Below is a small trained network, with its code and all its weights. Each question gives an input and a class and asks what happens when units are switched off, that is, made to give their printed mean instead of their output.

import numpy as np


def w(rows, s, z=0):
    codes = np.array(rows[::2]) - 128.0
    scale = np.full(codes.shape[1], s)
    scale[-1] = z or s
    return codes * scale


def f(y):
    return y / 2 * (1 + np.tanh(0.7978845608 * (y + 0.044715 * y**3)))


def log_softmax(a):
    a = a - a.max(-1, keepdims=True)
    return a - np.log(np.exp(a).sum(-1, keepdims=True))


def net(x, mask):
    res = np.array(x, float).reshape(1, 2) / 4 @ E
    y = f(res @ A[0][:, :-1].T + A[0][:, -1])
    res = res + np.where(mask, y, B[0][:, -1]) @ B[0][:, :-1]
    return log_softmax(res[-1] @ U[:, :-1].T + U[:, -1])


A, B = {}, {}
E = w([
[15,218,29],'x0',
[179,237,254],'x1',
],0.006)
A[0] = w([
[81,7,91,83],'n1',
[176,42,172,125],'n2',
[120,196,200,75],'n3',
[184,62,175,83],'n4',
[77,78,157,135],'n5',
[151,140,187,254],'n6',
[79,167,125,229],'n7',
[184,77,168,62],'n8',
],0.015,0.0076)
B[0] = w([
[206,166,89,220],'n1',
[66,115,74,226],'n2',
[185,252,143,185],'n3',
[76,161,56,203],'n4',
[143,118,103,143],'n5',
[166,54,63,254],'n6',
[68,79,6,231],'n7',
[95,203,131,182],'n8',
],0.025,0.0083)
U = w([
[40,162,115,176],'0',
[255,171,120,91],'1',
[148,10,141,255],'2',
[107,111,187,34],'3',
],0.018,0.0055)

Each question gives the input, the list of numbers given to net, and the class t.
The units are the neurons (one row each of A and B). Each row of codes is followed by its name. A weight is (code - 128) times the scale printed after its matrix; where a second scale follows, it is the last column's (A, B and U).
mask holds one flag per neuron, in row order. A switched-off neuron (its flag False) gives its mean, the last column of its row in B, instead of its output. The means were averaged over made-up inputs and are rounded, as every weight is.
A unit's drop is (log p(t) with every unit on - log p(t) with that unit switched off) / (log p(t) with every unit on - log p(t) with every unit switched off).
The circuit of an input: a set's keep is (log p(t) with only the set's units on - log p(t) with every unit switched off) / (log p(t) with every unit on - log p(t) with every unit switched off). Starting from all 8 units, units are removed one at a time, each time the one whose removal leaves the highest keep (on an exact tie, the one counted first), for as long as the keep stays at least 0.8.
circuit, biggest first: the units of the circuit, biggest drop first
top k neurons: the k neurons with the biggest drops, biggest first
drop when u is switched off: that unit's drop, to one decimal
input [0,-3], class 2: top neuron	[n3]
input [3,3], class 2: top 4 neurons	[n4; n8; n1; n2]
input [-3,2], class 2: top 2 neurons	[n6; n1]
input [3,-5], class 1: top 2 neurons	[n1; n2]
input [-6,-7], class 1: top 2 neurons	[n1; n7]
input [-6,-6], class 0: top 4 neurons	[n2; n4; n3; n6]
input [-5,1], class 0: top 2 neurons	[n4; n8]
input [-6,1], class 0: top 2 neurons	[n4; n8]
input [1,-2], class 2: top 3 neurons	[n3; n4; n8]
input [-3,-3], class 2: top 2 neurons	[n3; n8]
input [0,-4], class 1: top 3 neurons	[n1; n6; n2]
input [-1,1], class 2: drop when n3 is switched off	0.0
input [-8,-8], class 0: drop when n4 is switched off	1.3
input [-7,6], class 0: circuit, biggest first	[n4]
input [1,-1], class 2: drop when n4 is switched off	0.1
